How the nodes are linked:
* | h w d v f
z688 | z450 z790 z340 z83 z325
z949 | z328 z655 z83 z838 z688
z450 | z608 z124 z688 z949 z561
z689 | z758 z859 z716 z724 z378
z964 | z716 z142 z276 z859 z380
z526 | z315 z556 z347 z325 z371
z724 | z11 z928 z53 z934 z716
z550 | z371 z310 z132 z456 z125
z340 | z688 z730 z134 z124 z751
z380 | z938 z11 z113 z276 z129
z276 | z964 z68 z459 z770 z113
z716 | z689 z770 z964 z53 z938
z132 | z550 z561 z160 z323 z886
z142 | z770 z379 z68 z886 z11
z699 | z580 z664 z932 z129 z620
z859 | z53 z886 z770 z928 z276
z459 | z276 z934 z11 z142 z758
z311 | z655 - z104 - z730
z886 | z125 z526 z90 z160 z68
z21 | z129 z716 z664 z758 z647
z346 | z458 z129 z580 z77 z923
z456 | z347 z450 z323 z556 z132
z932 | z699 z378 z647 z21 z522
z310 | z323 z340 z561 z450 z315
z68 | z142 z371 z934 z90 z724
z160 | z132 z325 z315 z310 z90
z113 | z380 z724 z758 z459 z21
z11 | z459 z913 z724 z68 z689
z664 | z21 z964 z378 z689 z416
z323 | z456 z688 z310 z608 z160
z378 | z664 z276 z938 z716 z77
z84 | z134 z838 z328 z730 z608
z790 | z124 - z730 z311 z84
z655 | z434 - z311 - z790
z370 | z730 - z838 - z949
z104 | z311 - - - z370
z214 | z923 z647 z620 z699 -
z53 | z724 z125 z859 z913 z964
z416 | z647 z380 z77 z378 z346
z620 | z214 z416 z522 z932 z785
z379 | z90 z456 z371 z526 z913
z325 | z561 z84 z751 z340 z347
z124 | z83 z104 z790 z655 z134
z90 | z886 z347 z379 z315 z934
z328 | z84 z434 z949 z370 z450
z434 | z838 - z655 - z124
z813 | z785 z580 z337 z458 -
z556 | z751 z949 z608 z84 z323
z730 | z790 - z370 z104 z328
z580 | z346 z21 z699 z797 z214
z129 | z797 z689 z21 z113 z932
z458 | z522 z797 z346 z416 z337
z770 | z859 z90 z142 z125 z459
z77 | z416 z113 z797 z938 z580
z522 | z620 z77 z458 z647 z813
z797 | z77 z758 z129 z380 z699
z785 | - z346 z813 z522 -
z83 | z949 z311 z124 z434 z340
z934 | z68 z550 z913 z379 z53
z561 | z310 z134 z325 z688 z526
z923 | z337 z932 z214 z580 -
z758 | z113 z53 z689 z11 z664
z134 | z340 z370 z84 z790 z556
z347 | z526 z608 z456 z751 z550
z337 | z813 z699 z923 z346 -
z913 | z934 z132 z928 z371 z859
z838 | z370 - z434 - z83
z751 | z325 z328 z556 z134 z456
z315 | z160 z751 z526 z561 z379
z647 | z932 z938 z416 z664 z458
z938 | z378 z459 z380 z964 z797
z125 | z928 z315 z886 z132 z142
z928 | z913 z160 z125 z550 z770
z371 | z379 z323 z550 z347 z928
z608 | z556 z83 z450 z328 z310

In the rows, 490 stands for zero.

The rows follow the links: the fewer symbols apart two nodes are, the more alike their rows tend to be.

Named rows; a name shown again gets a slightly different row:
z716 -> 616 599 502 333 709 656 567 566 726 478 607 503 475 593 619 792 812 870 486 688 575 540 439 266 331 534 636 473 512 341 596 415 566 709 603 727 612 483 761 619 661 513 336 240
z751 -> 457 493 538 542 358 414 409 507 349 594 480 351 453 354 191 209 367 173 599 289 358 441 464 919 673 464 285 516 501 573 313 524 449 211 457 278 448 384 287 208 357 360 573 724
z125 -> 650 688 585 305 634 653 480 663 662 668 673 253 389 409 167 499 837 566 668 453 399 512 349 884 534 534 370 512 543 373 356 417 549 377 629 519 647 276 597 195 530 276 377 479
z90 -> 627 661 576 338 583 617 457 649 603 677 649 245 399 382 131 430 765 478 674 405 380 491 364 950 574 521 331 515 539 403 328 440 529 320 602 463 621 268 530 160 496 265 410 532
z526 -> 526 565 558 463 441 485 426 566 445 646 550 289 418 352 133 269 520 267 641 309 348 464 413 986 653 481 283 522 519 510 300 490 481 232 514 334 525 318 369 148 394 297 520 666
z132 -> 560 610 566 415 496 540 432 600 505 656 591 261 408 360 114 317 625 337 655 343 351 472 389 994 641 499 293 521 521 483 302 475 503 265 546 371 566 291 423 143 427 280 479 627
z434 -> 378 399 492 633 278 336 413 427 260 524 397 451 501 386 327 188 194 124 512 291 386 438 529 758 666 440 330 509 471 632 378 552 418 251 390 254 381 472 219 333 327 449 633 745
z459 -> 635 634 514 304 729 687 556 594 751 506 628 452 443 566 550 770 866 857 519 670 557 549 417 362 346 543 604 475 523 325 564 415 570 683 620 724 637 440 773 544 654 466 321 249
z934 -> 671 701 570 277 694 698 507 660 725 632 689 288 398 456 268 607 900 703 637 533 446 530 351 744 469 549 441 498 545 330 409 407 573 479 646 609 676 301 685 281 588 314 342 392
z730 -> 389 412 502 617 290 346 407 437 274 533 399 436 498 376 303 187 216 118 521 286 388 439 519 784 660 445 324 508 472 623 358 556 423 245 400 258 393 468 233 310 327 433 629 745
z11 -> 653 643 517 297 728 689 554 608 754 526 641 435 441 556 518 758 880 853 532 654 546 550 401 396 359 550 577 477 523 317 548 405 577 660 638 718 649 425 771 521 653 446 315 264
z556 -> 452 484 526 551 348 407 406 501 342 593 477 359 454 355 198 206 354 163 590 287 356 440 468 913 666 466 289 516 495 579 323 530 443 216 456 276 452 395 275 212 345 356 588 726
z276 -> 636 622 505 319 720 670 559 586 735 497 629 470 452 574 577 775 840 861 511 668 564 545 427 326 350 540 612 478 525 334 572 409 566 699 621 725 628 455 773 580 656 479 330 248
z346 -> 505 464 442 461 605 549 569 452 605 371 484 644 535 635 804 760 578 791 372 690 627 528 521 48 310 508 696 464 482 424 671 460 519 772 511 688 510 612 677 781 620 635 417 271
z770 -> 671 683 548 272 726 700 533 639 748 589 685 346 414 505 384 699 929 787 592 598 494 532 371 582 408 542 508 486 538 319 479 404 578 572 651 668 674 353 743 394 630 368 316 314
z323 -> 486 529 539 503 395 461 415 546 395 621 516 317 437 354 154 234 447 215 617 295 353 455 440 961 666 478 281 522 507 537 310 504 464 214 487 304 492 352 324 173 375 321 547 695
z378 -> 569 548 468 382 677 615 568 517 686 422 555 567 505 608 713 788 718 849 427 696 604 539 472 141 312 525 668 464 503 367 638 436 545 753 564 719 567 543 735 707 640 571 367 244
z724 -> 656 652 524 289 732 697 556 614 755 536 657 413 434 553 489 751 897 844 552 644 536 544 399 435 368 549 572 486 525 322 533 407 576 642 639 707 657 401 766 491 649 431 315 269
z142 -> 673 692 558 271 719 705 526 651 752 596 684 334 404 492 342 671 930 765 613 582 478 539 360 632 422 549 496 492 536 321 459 400 570 546 650 651 678 331 728 365 614 352 316 339
z522 -> 496 458 435 463 589 536 567 451 600 365 475 658 534 640 815 752 554 776 370 687 636 528 534 23 310 512 702 463 475 428 672 462 517 766 499 686 502 621 666 801 612 643 421 276

Each walk starts at a row. The symbols on each line, taken left to right, move it on to the next node.
Answer with the node's row; about right is enough.
575 548 477 371 680 621 571 523 686 435 557 560 496 614 699 788 728 854 428 695 600 549 475 160 312 529 667 460 501 367 632 426 552 744 569 729 579 529 745 694 645 561 359 242
h w f -> 591 566 488 352 690 641 563 541 709 443 575 541 480 602 668 796 764 866 456 694 590 538 459 197 314 537 646 465 497 358 616 426 556 741 589 736 590 509 753 671 656 539 350 237
v f h v d f -> 611 588 487 343 704 650 569 556 727 474 589 516 475 597 640 786 793 863 466 684 589 545 442 246 325 540 645 475 515 338 602 424 563 729 591 730 601 494 761 639 651 522 340 241
517 488 445 439 628 567 570 462 628 383 498 628 527 628 781 767 610 810 387 692 624 536 518 60 305 508 693 458 480 404 664 461 534 767 523 700 525 594 697 774 621 626 405 261
d h d h v -> 557 528 468 403 665 603 572 496 662 411 536 591 511 615 740 788 688 844 412 697 610 534 488 119 308 522 682 462 493 384 641 444 543 752 552 720 554 559 729 731 640 592 366 241
d f d -> 542 506 455 417 638 583 569 489 654 396 517 608 523 628 767 786 649 829 397 704 619 535 505 84 308 514 689 466 492 396 652 449 542 768 538 704 537 577 710 751 632 604 386 250
478 525 544 512 390 438 413 531 383 619 512 323 445 346 166 225 423 197 614 299 352 453 447 956 664 486 287 517 502 552 301 514 458 210 481 291 484 364 314 178 371 334 548 710
v d v d -> 397 423 503 612 294 346 407 451 286 543 411 434 487 372 292 189 232 117 537 284 386 437 511 803 662 452 314 513 478 620 349 547 421 239 401 255 397 451 221 298 324 427 627 741
h h h h f w -> 403 428 510 601 299 348 411 461 291 544 419 422 487 370 282 191 238 131 537 284 378 436 507 817 661 446 317 520 478 622 354 552 430 233 409 247 403 449 231 283 329 420 619 745
437 472 530 564 340 391 411 484 327 581 456 372 467 359 218 205 318 153 571 282 366 438 481 889 668 460 297 517 491 587 326 531 443 221 439 266 440 405 260 238 342 375 589 733
h w h -> 407 429 509 598 304 358 404 456 295 553 411 414 485 364 274 188 252 126 549 282 378 438 505 824 659 455 313 511 479 610 346 544 432 224 413 256 410 440 238 276 335 411 621 739
f h f -> 473 508 537 520 379 435 412 526 377 607 498 330 447 349 174 218 406 190 604 287 356 453 447 942 671 467 283 516 503 556 310 514 456 217 473 293 475 364 301 191 365 339 563 713
505 543 548 490 409 466 416 554 414 626 529 306 430 347 145 245 463 233 628 304 349 458 433 976 669 484 281 521 513 537 299 500 470 213 496 311 502 339 337 166 385 314 537 686
d v v h -> 413 450 517 587 315 370 407 467 306 560 436 402 480 366 256 193 274 131 554 282 371 439 502 841 668 456 303 519 487 607 334 546 429 230 417 252 419 431 240 262 332 403 608 744
f v d h d v -> 382 403 494 623 285 332 410 427 268 527 397 452 497 378 322 193 204 114 521 290 391 435 520 769 656 442 333 505 471 629 368 559 418 251 391 248 380 467 221 320 321 448 630 748
386 404 496 616 280 346 412 435 266 531 400 442 496 374 315 184 211 117 523 286 388 436 524 775 655 448 326 512 475 634 359 553 418 248 394 256 387 468 224 314 324 446 636 738
f d f -> 422 452 518 575 319 379 409 477 311 569 445 393 476 360 233 189 295 140 562 275 368 438 490 867 668 457 300 514 489 595 331 543 435 221 433 259 430 418 254 251 340 388 605 734
f v f f f d -> 534 584 563 454 450 505 423 581 468 650 568 275 423 359 126 280 554 287 646 323 349 466 412 994 644 497 283 518 519 504 302 483 485 230 527 343 536 310 386 139 406 291 509 660
533 500 453 437 632 569 567 472 629 386 506 618 520 625 783 775 628 808 391 693 617 534 514 70 312 512 680 457 487 398 660 453 526 769 524 705 532 595 696 760 628 615 395 257
w f w v w d -> 649 701 585 293 664 666 482 666 680 655 682 259 389 421 191 532 865 612 662 478 412 511 353 845 522 536 393 509 542 366 382 416 555 412 636 553 653 283 621 219 547 285 362 444
f h f h f -> 585 557 478 369 684 634 571 529 696 441 575 545 499 607 690 787 755 859 442 693 601 542 468 171 313 529 656 468 506 355 620 428 553 749 572 726 585 524 746 682 655 549 353 241
552 597 571 425 476 519 423 590 485 651 579 272 412 352 122 295 583 313 652 335 351 471 402 992 642 497 292 523 527 486 302 482 487 240 537 357 552 301 403 141 421 288 493 646
w w h -> 422 439 508 578 312 377 405 470 304 562 440 398 474 367 246 187 282 134 558 276 371 443 494 853 661 461 295 518 484 601 340 537 429 224 422 262 416 419 248 257 340 398 602 734
w f f w -> 393 414 505 614 291 345 415 450 280 539 410 438 492 373 295 190 227 119 528 291 384 435 514 798 663 452 326 515 478 621 354 554 423 239 399 249 398 454 228 302 329 430 627 742
536 498 447 429 643 583 571 481 637 395 507 621 521 624 772 776 632 816 387 696 620 535 508 78 306 515 689 465 487 395 654 455 533 761 533 711 533 586 715 763 632 608 395 258
w d w v d -> 671 700 571 276 676 679 498 664 706 639 682 274 395 446 223 570 888 655 655 510 426 518 352 794 494 545 412 510 546 346 395 410 561 438 651 579 661 290 657 250 568 299 348 417
v w d d f d -> 517 552 553 478 421 477 416 558 432 632 543 290 426 353 137 255 494 244 634 306 354 460 428 982 653 486 284 518 513 523 304 501 479 221 508 319 516 326 346 158 381 310 532 678
546 512 455 415 650 587 570 489 658 407 525 606 512 619 758 781 663 829 396 697 618 540 497 88 307 519 684 466 486 392 649 446 530 756 547 717 543 567 719 744 641 601 379 242
w v v -> 676 695 560 274 710 701 515 663 741 616 686 310 396 471 305 637 916 736 623 557 462 527 363 693 452 550 467 497 539 323 437 401 568 510 658 631 671 320 706 320 604 331 334 364
d v v h f -> 607 657 582 365 565 598 452 635 578 665 629 244 392 378 127 395 727 440 669 388 370 495 370 963 595 520 326 521 535 422 323 454 522 304 596 442 604 278 504 149 473 263 425 565
